Known rows:
finin: [  2   7 -25   3 -21  14  26  20 -17 -10 -16   2 -17   6  -1 -10  15  21
  28   2 -43  -9  -8   3  -3  10  -4]
zezostu: [  1   6 -17   9 -16 -12  26  23 -17 -24 -16  -4  -6 -12 -10 -15   8  16
  25  -1 -53 -10 -13   8 -18  20  -6]
rukle: [-14   5 -27  -2 -19  -3  16  16 -19 -14 -24   1 -22   1  -3 -12  27  19
  26   0 -55 -26 -13   3   3  13  -2]
grogran: [ 25  15  -4  -2 -20  29  24  19 -13 -19 -22   3  -8   4  -8 -16  29  13
  30  -2 -42  22  -8  11 -22  15  -9]
duvon: [ 30  -6  -9  -4 -11  31  13  27  -2 -11   0 -17   3  -1 -25  10   9  42
  30   0 -47  37  -4  14 -20  29  -2]
notak: [  6   6 -21   7 -23  13  25  19 -11  -9 -12  -1 -13   9  -4  -4  14  22
  27   4 -42  -3 -10   4  -7  11  -2]
bafom: [ 17  13 -21   8 -34  17  32  34 -24 -13  -5   7 -10   3 -18   2   5  13
  36  20 -55  17   0   5 -10  14  -7]
grovetu: [  1   8 -14 -15  -9   5  29  21 -32 -23  -7 -11  -5   5 -11  -9  20  29
  30  -5 -54 -13 -11   9 -10  28  -1]
tromo: [ -6  -2 -24  15 -14  11  38  19 -20   1 -29  -8 -10  14  22 -13   9   6
  26   4 -39  29  -2   8 -16   5   3]
takon: [  7   5 -25   8  -8  -3  70  20 -14   8 -26 -15 -22   7  25 -22   7   0
  28  -1 -47  28   4   4 -19  11  -2]
flakiples: [  0   6 -17   9 -16 -13  26  22 -17 -24 -15  -6  -6 -11 -11 -15   7  19
  26   0 -51 -10 -12   8 -21  21  -5]
sikegun: [  0  14 -19  17 -20   8  31  14 -23 -16  -4   4 -15  16  -9   8  13  34
  26   5 -37 -23 -14   4 -15   6   6]
kinudin: [  1   9 -19   9 -18  21  21  19 -18 -12 -12   8 -16   6  -6   0   9  38
  29   2 -40  -8 -10   3  -5   5   0]
ploska: [ 27  -4 -17  12 -17  30  -8  33   9 -13   8  -4  -4 -14 -31  16  11  34
  30   9 -58  44   0   9 -30  14  -4]
tabrele: [ 20  -4 -13  16 -18   6  30  21  -1  -1   1  -6 -15   6 -18  16  21  39
  24   3 -42  15 -12   7 -13  17  -2]
bratosa: [ 12  12 -21   2 -19  22  15  30 -15 -21   3   4  -5  -3 -13  -3  14  24
  30   8 -49   8  -4   5 -21   8  -5]
vobrolor: [ 26 -11 -10 -21  -8  38  13  32 -13 -11  -7  -4   9  -3 -14  -7  18  44
  31  -7 -39  32  -7  11   4  25 -13]

Facts:
bafom ζ 247; bepem ζ 128; bestigem ζ 482; bogo ζ 981; brabre ζ 204; braso ζ 204; bratosa ζ 247; bregim ζ 247
bretreve ζ 482; brige ζ 204; brizul ζ 204; brumeror ζ 247; bruro ζ 204; brustel ζ 981; davobos ζ 204; debran ζ 482
debron ζ 204; dobra ζ 482; druplazun ζ 981; druzek ζ 204; dukil ζ 482; duvon ζ 981; fabir ζ 204; fatroka ζ 482
finin ζ 204; flakiples ζ 482; flavu ζ 128; flipal ζ 204; fubu ζ 204; fudral ζ 482; gedrok ζ 981; gedur ζ 981
gifin ζ 981; goti ζ 981; gregezer ζ 204; grobran ζ 204; grogran ζ 128; grovetu ζ 981; grudran ζ 204; grukoflin ζ 128
grumur ζ 981; gukle ζ 204; kaplek ζ 204; kini ζ 204; kinudin ζ 204; kivam ζ 981; klevu ζ 482; klibrek ζ 981
klugedus ζ 204; kluplizu ζ 204; kopun ζ 204; laten ζ 247; latir ζ 128; losku ζ 482; motrel ζ 204; movi ζ 482
mutraron ζ 204; mutre ζ 204; nasuplor ζ 204; netru ζ 482; notak ζ 204; novodor ζ 204; nugripin ζ 981; nupak ζ 204
nuza ζ 981; pedrafli ζ 981; plavuzes ζ 204; pletim ζ 247; ploplo ζ 204; ploska ζ 247; ploste ζ 204; puzim ζ 204
rabres ζ 204; redrim ζ 204; ridroli ζ 204; robror ζ 482; ruflik ζ 981; rugratu ζ 204; rukle ζ 204; sikegun ζ 204
skaman ζ 482; skeves ζ 482; skiflum ζ 981; skiga ζ 128; solum ζ 981; soruplos ζ 204; stasal ζ 247; stazuvu ζ 482
stepel ζ 204; stiribro ζ 482; stival ζ 204; stukla ζ 204; stural ζ 204; stuzen ζ 981; stuzesku ζ 204; sudrer ζ 128
suni ζ 482; tabrele ζ 204; takon ζ 204; teplas ζ 981; timal ζ 482; tirus ζ 204; tiskos ζ 204; tope ζ 981
trastir ζ 204; trido ζ 204; trizoflo ζ 482; trodren ζ 128; tromo ζ 204; troplubra ζ 204; trurir ζ 204; tutos ζ 981
vasku ζ 128; viflili ζ 981; vobrolor ζ 981; zefler ζ 981; zeskuran ζ 482; zezostu ζ 482; zozim ζ 482; bafom β a
bepem β a; bestigem β f; bogo β d; brabre β b; braso β b; bratosa β d; bregim β c; bretreve β b
brige β c; brizul β a; brumeror β a; bruro β g; brustel β a; davobos β a; debran β a; debron β g
dobra β a; druplazun β f; druzek β c; dukil β a; duvon β e; fabir β f; fatroka β c; finin β c
flakiples β f; flavu β f; flipal β a; fubu β c; fudral β f; gedrok β b; gedur β g; gifin β f
goti β d; gregezer β a; grobran β c; grogran β b; grovetu β e; grudran β a; grukoflin β b; grumur β c
gukle β c; kaplek β c; kini β f; kinudin β a; kivam β c; klevu β c; klibrek β a; klugedus β a
kluplizu β a; kopun β g; laten β d; latir β g; losku β f; motrel β a; movi β a; mutraron β g
mutre β b; nasuplor β d; netru β c; notak β e; novodor β b; nugripin β e; nupak β a; nuza β a
pedrafli β g; plavuzes β b; pletim β b; ploplo β g; ploska β c; ploste β b; puzim β d; rabres β f
redrim β a; ridroli β d; robror β d; ruflik β a; rugratu β g; rukle β e; sikegun β f; skaman β g
skeves β a; skiflum β b; skiga β c; solum β e; soruplos β a; stasal β a; stazuvu β a; stepel β e
stiribro β a; stival β d; stukla β a; stural β c; stuzen β a; stuzesku β a; sudrer β g; suni β a
tabrele β g; takon β d; teplas β c; timal β g; tirus β e; tiskos β f; tope β a; trastir β b
trido β b; trizoflo β b; trodren β a; tromo β c; troplubra β f; trurir β g; tutos β a; vasku β a
viflili β a; vobrolor β f; zefler β c; zeskuran β a; zezostu β a; zozim β c; bafom π suni; bepem π bretreve
bogo π dobra; brabre π ploska; bratosa π gregezer; bratosa π zozim; bretreve π trodren; brige π gukle; brumeror π trodren; bruro π skaman
bruro π klevu; bruro π debran; bruro π bestigem; brustel π klevu; brustel π takon; davobos π rugratu; davobos π tiskos; davobos π plavuzes
debran π rukle; debran π vobrolor; debron π brabre; dobra π solum; druplazun π stuzen; druplazun π gedrok; druzek π gukle; druzek π debron
dukil π fubu; duvon π solum; finin π zezostu; finin π trido; finin π rukle; flavu π trido; flipal π bretreve; flipal π pedrafli
fubu π dobra; fudral π tromo; fudral π takon; gedrok π bretreve; gedrok π nasuplor; gifin π rukle; goti π klugedus; gregezer π debron
grobran π novodor; grobran π tutos; grogran π klevu; grogran π rukle; grogran π tiskos; grogran π vasku; grudran π fudral; grudran π stuzen
grudran π sikegun; grukoflin π bepem; grumur π solum; gukle π bepem; kaplek π nasuplor; kinudin π stazuvu; kinudin π dobra; kinudin π grumur
kivam π ridroli; kivam π redrim; kivam π bepem; klevu π solum; klevu π nuza; klibrek π solum; klugedus π solum; klugedus π stuzen
kluplizu π dobra; kopun π solum; kopun π gedur; kopun π skiga; laten π fudral; laten π bretreve; losku π trastir; motrel π trodren
motrel π stukla; movi π skiga; mutraron π solum; mutre π flakiples; netru π klibrek; notak π mutraron; novodor π nasuplor; novodor π stural
novodor π movi; nugripin π solum; nugripin π skaman; nugripin π trodren; nuza π solum; nuza π vobrolor; pedrafli π duvon; pedrafli π latir
plavuzes π tirus; plavuzes π troplubra; pletim π stiribro; ploplo π ridroli; ploplo π gedrok; ploplo π klevu; ploska π solum; puzim π suni
rabres π ploste; rabres π troplubra; redrim π stepel; redrim π vobrolor; ridroli π nuza; ridroli π debron; robror π kini; ruflik π stural
ruflik π dobra; sikegun π nasuplor; skeves π soruplos; skeves π debran; skiflum π tutos; skiflum π plavuzes; skiflum π bafom; skiga π solum
skiga π bretreve; skiga π stuzen; soruplos π solum; stasal π solum; stazuvu π bretreve; stepel π klevu; stepel π debron; stival π fudral
stival π suni; stukla π takon; stuzen π solum; stuzen π bretreve; stuzen π trodren; stuzesku π dukil; stuzesku π nupak; stuzesku π trodren
suni π dukil; tabrele π solum; tabrele π bretreve; takon π trodren; teplas π tromo; tirus π takon; tiskos π suni; tiskos π robror
tope π trodren; trastir π takon; trido π fubu; trido π trodren; trido π takon; trizoflo π flakiples; trizoflo π fatroka; tromo π takon
troplubra π fubu; troplubra π rukle; trurir π fudral; tutos π brabre; vasku π brizul; vasku π bepem; viflili π dukil; vobrolor π fubu
vobrolor π solum; vobrolor π bepem; zefler π laten; zeskuran π duvon; zeskuran π ploska; zozim π grukoflin; zozim π fabir; bregim Λ brumeror
brige Λ viflili; druzek Λ nasuplor; flavu Λ braso; gedrok Λ stasal; gedur Λ tabrele; gifin Λ grovetu; grogran Λ tutos; grudran Λ kopun
grukoflin Λ timal; gukle Λ netru; kinudin Λ fabir; kopun Λ grumur; movi Λ ploste; nasuplor Λ gukle; pedrafli Λ stazuvu; ploska Λ bregim
ploste Λ bogo; redrim Λ soruplos; ridroli Λ nuza; sikegun Λ notak; skeves Λ zezostu; stazuvu Λ klugedus; stiribro Λ tiskos; stuzen Λ mutre
teplas Λ skaman; timal Λ stuzesku; trizoflo Λ pedrafli; trodren Λ zozim; troplubra Λ rugratu; zefler Λ troplubra; zeskuran Λ ploplo

Rows:
No name comes twice in this set of rows, the named rows included.
[ 23  18   1   3 -17  27  31  17 -15 -18 -24   3 -11   3  -6 -14  26  15
  31  -3 -45  24  -6  10 -25  13  -8] | flavu
[  8  -1 -15  24 -15   5  47  26 -21 -11 -22  -9   7   4  12 -13 -10  11
  26   7 -35  44  -3  13 -29  13  -2] | fudral
[-15  10 -24   6 -18  -6  20  15 -24 -17 -16   0 -23   3  -6  -4  23  22
  25   1 -53 -30 -15   4  -6  11   2] | stural
[  5   8 -21   0 -12  11  52  20 -17   1 -27  -1 -22   1  16 -22   5  14
  31  -2 -45  13   2   2  -6   9  -5] | trido
[ 29  15 -14 -15  -6   9  67  24 -21 -11   0 -16  -8   4  -5 -18   8  24
  32  -7 -50   6  -1   7 -17  30  -5] | tope
[-15  13 -20  13 -17 -11  21  12 -26 -18  -8  -1 -22  10 -10   4  24  28
  24   1 -48 -36 -18   4 -15  11   7] | nasuplor
[ 13   8 -13  -7  -9  22  36  23 -30 -17  -7 -10   4  13  -5  -8   9  28
  31  -1 -40  12  -6  10 -13  22  -1] | teplas
[ 21   6 -15 -19 -10  24  32  25 -23 -18   0  -7   9  11  -8 -12  19  32
  29  -4 -35   5 -10   8  -7  26  -8] | kivam
[ -5  14 -12   4 -14  35  12  20 -26 -13 -24  24 -20  -6  -1 -10  -2  52
  35  -1 -37 -14  -7   2  11  -5  -3] | fubu
[ 10   8 -27   6 -23  16  25  17  -9 -11  -8  -1 -11  13  -3  -6  15  18
  25   5 -35  -7 -10   2 -12  11  -2] | ploplo
[ 36   4  12   3 -11   9  48  23 -17 -11  -3   2  -5  12 -11  -2  51  33
  24  -9 -32  33 -20  12 -18  21 -17] | bepem
[ 13  10 -32  -3 -24  20  25  16  -5 -13  -8  -2  -9  12  -3 -12  19  15
  25   4 -34 -15 -10   0 -13  11  -3] | druzek
[ 19  10 -13  15 -18   8  34  23 -11 -21  -6  -2   2  -3 -13  -4  -5  30
  27   4 -36   8 -10   9 -27  17  -6] | movi
[ 18   2 -17   1 -18  16  21  27  -7 -19 -17   2   5 -11  -5 -22   1  23
  27  -1 -37  11  -9   7  -8  17 -14] | debran

The same objects again, as new rows of numbers:
Known rows:
davobos: [  5  -4   2   2   7   9 -25   8   8 -16   1  -3   5   6 -13  -9  -7  10
   6   4 -13 -10   6  14  -2   0  -1   5   2  -5  -9   5 -13  -1  -4]
rugratu: [  0   2  14  11   8  -2 -28   3 -11 -14   5   7  11   5  -3  -8  -4  -4
   5  18 -15  -2  25  12   0  -8   9 -13  10 -13 -20 -10 -11  -8 -16]
ruflik: [  5   0 -33  -2   8 -23  -4  22   7  24  -5   3  -6 -30  29   8   6 -25
   8  10  -5 -24 -24 -10 -15  16   0 -16 -11  35  32 -22   8 -18   5]
stazuvu: [-11 -22 -33  21  -2  11  51   1 -29   3  27  -3 -17  13 -18  16  32 -23
 -18 -27  20 -26 -20 -14  13  11 -20 -24   0 -20  -5  23   6  26   3]
kinudin: [  9 -23 -18  23  17   1 -22  16   1   8 -17   2 -10 -11  -4  -4  -9   7
  16   7 -30 -32  -7  20 -12   9   9  -9   3  10   3  -1  -6  -7  -5]
trizoflo: [ 15 -18  -5  -2 -11   2  13   0  -4   9   9   3  -8  -3  -1  16  29   2
 -29   2  10  -2   9 -27  13  -9  -7  -4   0 -16   4  -9   3  15  -8]
skeves: [ 18 -18  -8  -8  -9   7  15  -4   1  13   7   3 -10  -4  -6  15  22   7
 -29  -1   8  -4   5 -27  16 -10  -9   1   1 -14   7  -8   8  15  -4]
debran: [ 31  -9  -6 -11  -7  12  10 -16   6  25  15  11  -9  -4  -5  10  21  14
 -16   1   4  -9  13 -39  15 -11 -18  15  20  -9   7 -12  14  14  -2]
vobrolor: [ -8  26 -21 -27  13   5  29 -38  15  32   1  16  10 -10   8 -20 -17  -3
  34   0   4   1  -9 -35  -4  -7 -19   9  26  28  30  -6  34 -23  24]
nuza: [-26  18 -14 -28   5   0  29 -23  24  13 -26   5  10  -6  14 -14 -20  -2
  14  -6  15  28 -14 -26   1 -25   1   0   2  24  30 -11  24 -27  15]
brabre: [  4   1  -7  17   8   7 -24  23  23 -21 -15 -10  -2  10  -9   3 -18  14
  -8 -18  -7   4   4  23  12  -8   8  14   0   1  -9  -1 -13 -10  -5]
ploska: [-44  18 -17 -24   4  -3  46 -33  -5  19 -60 -15 -13   6  22  -2  -6  34
  -3  -4 -15  37 -15  -6 -18 -26  16  13 -16  -7  -9  11  23  -3  -8]
nupak: [  0   2  15  13   5  -2 -27   3 -10 -14   4   4  10   6  -3 -10   0  -5
   5  17 -14   0  22  15  -1  -7   9 -11   9 -11 -21 -10 -12 -10 -14]
latir: [  6  15   4  -8 -29 -17  -9   5 -13   2   9  13 -27   4  19  -6   8 -18
   1  26  23  12  19  -9   8  17  46  -2   6  -7 -21   0  11   9 -10]
tirus: [  7 -12  67  14  10  -4 -19   9 -17  -3  12  11  11   0  -8   9 -36  42
  -1  -6  -5  -3  14  18 -20   6   5  -7 -24  15  28  26  -5  22  13]
takon: [ 19 -19  81  47 -21   3  -2  -9 -20  21   2 -11  22  -8 -14   9 -18   5
   5 -12   1  23  -6  55 -17  19 -13  15  -1   9   7  11 -30   8  21]
grogran: [ 20  16  -7 -20 -26  -3  -8   0  10   5  10   9 -29   6  10  -4  -4   1
   7   8  24   5   7 -12  10  23  31  26  10   3  -8   9  14  15   4]

Rows:
No name comes twice in this set of rows, the named rows included.
[  3  20  34 -11   2 -21   2  13   4   4  16   8  15 -15  20  18 -24   7
 -10 -13  24  13  -4 -12 -11  10 -11  -3 -26  34  45   2   8   2  21] | brustel
[ 14  -1   9   6  12   7 -24  -2   3  -2   4   4   7   3 -10  -8 -11  12
  14   7 -17 -13  13  12  -4   0  -4   8  15   0 -10  -4  -7  -4  -3] | finin
[-42  17 -13 -22   4  -2  44 -35  -9  22 -53 -12 -11   2  22  -3  -2  31
   0   1 -17  34 -14  -8 -21 -23  13   9 -13  -9 -10  13  24  -1  -7] | stasal
[-37  -3 -26  -2 -21   6  45 -11 -14  -1  -9   2 -33  20  -5 -20  -3 -16
  25 -10  30  13 -21   3   4  14  44 -10  -4  -4 -11  35  23  12  14] | skiga
[  3  40 -15 -16  13  -6  11  -3  12   2  29  10  12  -6  14   3  -8 -14
  10 -13  21  -6  -1 -27   5   9 -26  10  15  23  18  -8  19 -13  15] | kivam
[ 15 -20  -8 -13 -13   7   9  -1   1   4   9   0  -7  -2  -6  12  31   0
 -28   2   9  -5   3 -28  14  -7 -12   0  -7 -18   5  -6   0  18  -8] | robror
[ 13 -32 -25  28  17  -1 -25  21   1  21 -20   4 -14 -20   0  -2  -5   9
  18  15 -40 -43 -12  21 -18  14  14  -9   3  16   7  -8  -4  -7  -6] | kluplizu
[ -4 -14   4 -33   0  14 -28   5  15 -41   5 -10   7  10 -27 -18   2  10
   9  10 -13 -17 -11  19  -9  10 -11   8 -20 -12  -5  18 -21  15  -5] | stival
[ -9 -58 -38   2  -6  10  45 -19   2  51 -55   4 -25 -16   2  -3  15  18
  -3   7 -17  -3 -24 -28  -1 -33  25 -21  -7   5  30 -10  25   1   1] | dobra
[ -9  37   1 -11   3 -23   2  -6 -26   9  -5  -7  -5  -3  34  19  18   5
 -17  15 -14   9  13  -6 -19   7  -3   7  -9 -17 -30  -4   4   7 -25] | bregim
[ 16  33 -11 -13 -11   4   7 -19  -7  15  33  20 -30  15   4 -10 -10   1
  25   2  26  -9  16 -23  12  28  18  25  35   4 -15  18  32  16  11] | vasku
[-33  27 -24  -5  11 -12  33   0 -33 -13  15 -17 -15  13  10  18  16   2
  -6 -18   2 -19 -25   9 -25  34 -19   0 -27 -17 -22  38   6  30  -6] | laten
[ 10   7  12   6  11   0 -30  -3  -8  -7   7   8   9   4  -4 -11  -4   0
  10  19 -20  -5  28   7   0  -7   3  -4  17 -10 -20 -12  -7 -11 -14] | rukle
[-23 -13   0   3  11  14   4 -12   2  -9 -24   0   5  12 -13 -22 -19  16
  14   2 -20   7   1  13  -4 -22  14 -10   3  -4  -5   9   2 -11   0] | kopun

